Here is a tiny trained network, its code and every weight. The questions are about switching its units off for an input and a class, where a switched-off unit gives its printed mean instead of its output.

import numpy as np


def w(rows, s, z=0):
    codes = np.array(rows[::2]) - 128.0
    scale = np.full(codes.shape[1], s)
    scale[-1] = z or s
    return codes * scale


def f(y):
    return y / 2 * (1 + np.tanh(0.7978845608 * (y + 0.044715 * y**3)))


def log_softmax(a):
    a = a - a.max(-1, keepdims=True)
    return a - np.log(np.exp(a).sum(-1, keepdims=True))


def net(x, mask):
    res = np.array(x, float).reshape(1, 8) / 4 @ E
    y = f(res @ A[0][:, :-1].T + A[0][:, -1])
    res = res + np.where(mask, y, B[0][:, -1]) @ B[0][:, :-1]
    return log_softmax(res[-1] @ U[:, :-1].T + U[:, -1])


A, B = {}, {}
E = w([
[127,119,127,127,130,130,139,126,137,127,127,131],'x0',
[125,126,126,120,126,123,131,132,131,133,126,121],'x1',
[89,164,99,82,130,147,48,130,235,152,165,198],'x2',
[109,157,146,194,168,173,123,2,165,183,96,56],'x3',
[135,124,143,114,133,132,122,123,121,134,134,124],'x4',
[120,138,125,146,135,120,142,146,146,115,130,120],'x5',
[126,10,174,191,117,78,47,141,148,145,125,99],'x6',
[130,131,125,141,128,125,137,133,138,114,132,130],'x7',
],0.012)
A[0] = w([
[114,107,127,181,135,138,122,70,129,148,104,80,124],'neuron 0',
[130,169,126,121,133,141,219,124,44,129,106,114,199],'neuron 1',
[125,69,117,126,116,105,127,180,69,110,118,143,156],'neuron 2',
[130,150,117,88,121,134,107,159,129,102,152,186,157],'neuron 3',
[100,78,144,144,141,128,45,153,196,146,119,152,67],'neuron 4',
[124,208,118,74,126,146,123,109,176,129,142,176,133],'neuron 5',
[135,106,132,109,128,115,128,204,92,113,130,183,254],'neuron 6',
[127,164,129,162,133,133,117,50,159,144,122,78,169],'neuron 7',
[125,106,122,133,123,114,55,130,181,136,132,150,57],'neuron 8',
[105,156,125,134,144,137,126,110,148,145,108,140,113],'neuron 9',
[127,124,138,147,123,133,145,109,104,136,118,80,135],'neuron 10',
[135,138,130,137,140,153,150,129,85,119,116,134,154],'neuron 11',
[115,124,134,135,124,133,118,132,138,135,133,130,122],'neuron 12',
[120,101,125,125,127,130,127,145,176,142,129,115,126],'neuron 13',
[135,157,121,117,122,139,214,120,72,123,115,110,194],'neuron 14',
[142,90,120,131,112,115,67,131,187,124,147,114,77],'neuron 15',
[124,191,134,104,132,144,136,119,165,138,132,160,108],'neuron 16',
[135,8,146,199,120,91,125,140,70,120,116,65,115],'neuron 17',
[131,126,122,73,117,114,139,218,111,112,139,185,201],'neuron 18',
],0.017,0.0087)
B[0] = w([
[125,141,109,139,126,29,95,83,168,175,45,119,206],'neuron 0',
[118,132,152,122,122,56,119,47,107,89,212,152,222],'neuron 1',
[127,128,151,168,118,187,169,234,108,101,180,80,203],'neuron 2',
[122,119,110,66,144,99,105,134,158,145,65,184,214],'neuron 3',
[121,126,142,115,124,55,143,40,104,91,196,160,217],'neuron 4',
[119,121,92,99,137,207,116,173,156,129,45,107,239],'neuron 5',
[133,98,125,179,118,118,195,255,85,126,176,202,239],'neuron 6',
[127,150,147,137,126,177,97,35,148,113,92,83,224],'neuron 7',
[137,141,138,113,120,83,134,80,106,92,185,135,192],'neuron 8',
[162,128,144,129,137,183,127,114,123,131,146,100,164],'neuron 9',
[124,132,110,129,129,71,113,91,144,156,92,136,167],'neuron 10',
[134,121,133,140,120,102,144,106,134,107,157,141,160],'neuron 11',
[114,128,139,111,169,121,143,107,124,131,135,119,138],'neuron 12',
[148,118,151,94,121,127,102,99,82,147,135,137,156],'neuron 13',
[133,122,146,104,130,55,119,67,110,100,193,148,207],'neuron 14',
[127,138,131,127,121,76,147,96,119,89,180,129,187],'neuron 15',
[125,115,124,144,111,212,142,144,138,150,89,94,196],'neuron 16',
[130,131,111,162,140,161,120,245,154,205,39,110,244],'neuron 17',
[119,125,100,65,144,56,62,172,155,161,80,244,254],'neuron 18',
],0.018,0.023)
U = w([
[131,103,130,113,120,62,157,131,67,74,222,186,163],'0',
[119,119,74,126,161,112,79,157,183,185,39,151,255],'1',
[144,161,161,149,120,80,110,28,115,88,182,84,140],'2',
[132,147,97,107,140,254,115,94,168,109,91,62,12],'3',
[149,99,111,194,132,152,176,215,104,165,116,112,3],'4',
],0.0087,0.0018)

Each question gives the input, the list of numbers given to net, and the class t.
The units are the neurons (one row each of A and B). Each row of codes is followed by its name. A weight is (code - 128) times the scale printed after its matrix; where a second scale follows, it is the last column's (A, B and U).
mask holds one flag per neuron, in row order. A switched-off neuron (its flag False) gives its mean, the last column of its row in B, instead of its output. The means were averaged over made-up inputs and are rounded, as every weight is.
A unit's drop is (log p(t) with every unit on - log p(t) with that unit switched off) / (log p(t) with every unit on - log p(t) with every unit switched off).
The circuit of an input: a set's keep is (log p(t) with only the set's units on - log p(t) with every unit switched off) / (log p(t) with every unit on - log p(t) with every unit switched off). Starting from the 12 units with the biggest drops (on a tie, the unit counted first), units are removed one at a time, each time the one whose removal leaves the highest keep (on an exact tie, the one counted first), for as long as the keep stays at least 0.8.
units of the circuit, in order: the units of the circuit, biggest drop first
most important unit: the unit with the biggest drop
k most important neurons: the k neurons with the biggest drops, biggest first
drop when u is switched off: that unit's drop, to one decimal
input [-8,-4,-6,0,2,-3,4,-1], class 4: 2 most important neurons -> [neuron 18; neuron 2]
input [-2,-3,0,-5,-1,-5,5,-8], class 4: most important neuron -> [neuron 17]
input [6,2,0,0,7,4,-3,-6], class 0: 3 most important neurons -> [neuron 17; neuron 7; neuron 0]
input [1,-7,0,-6,-2,5,7,-1], class 4: 4 most important neurons -> [neuron 17; neuron 1; neuron 2; neuron 14]
input [-7,-8,-1,0,1,-7,5,0], class 4: units of the circuit, in order -> [neuron 18; neuron 17]
input [-2,5,-8,8,6,7,0,5], class 2: 4 most important neurons -> [neuron 1; neuron 14; neuron 18; neuron 5]
input [6,0,6,1,-6,0,4,-7], class 2: 2 most important neurons -> [neuron 6; neuron 18]
input [8,5,0,0,-5,5,-1,1], class 0: 2 most important neurons -> [neuron 17; neuron 5]
input [1,-6,0,-8,-8,7,5,3], class 4: 3 most important neurons -> [neuron 17; neuron 2; neuron 1]
input [6,4,1,5,-1,-2,0,-7], class 3: 2 most important neurons -> [neuron 18; neuron 1]
input [7,-1,1,-5,-1,-4,6,3], class 0: 2 most important neurons -> [neuron 4; neuron 5]
input [-4,-2,7,1,7,2,3,-8], class 2: 2 most important neurons -> [neuron 6; neuron 18]
input [2,7,2,1,6,2,6,0], class 2: 2 most important neurons -> [neuron 6; neuron 18]
input [-5,-8,4,0,-3,-2,3,-1], class 0: most important unit -> neuron 7
input [1,7,5,-4,-3,4,1,8], class 0: drop when neuron 17 is switched off -> 1.2
input [-5,-2,2,4,6,3,-8,-4], class 3: drop when neuron 5 is switched off -> 0.2
input [2,-5,3,3,-6,4,2,6], class 2: drop when neuron 9 is switched off -> 0.0
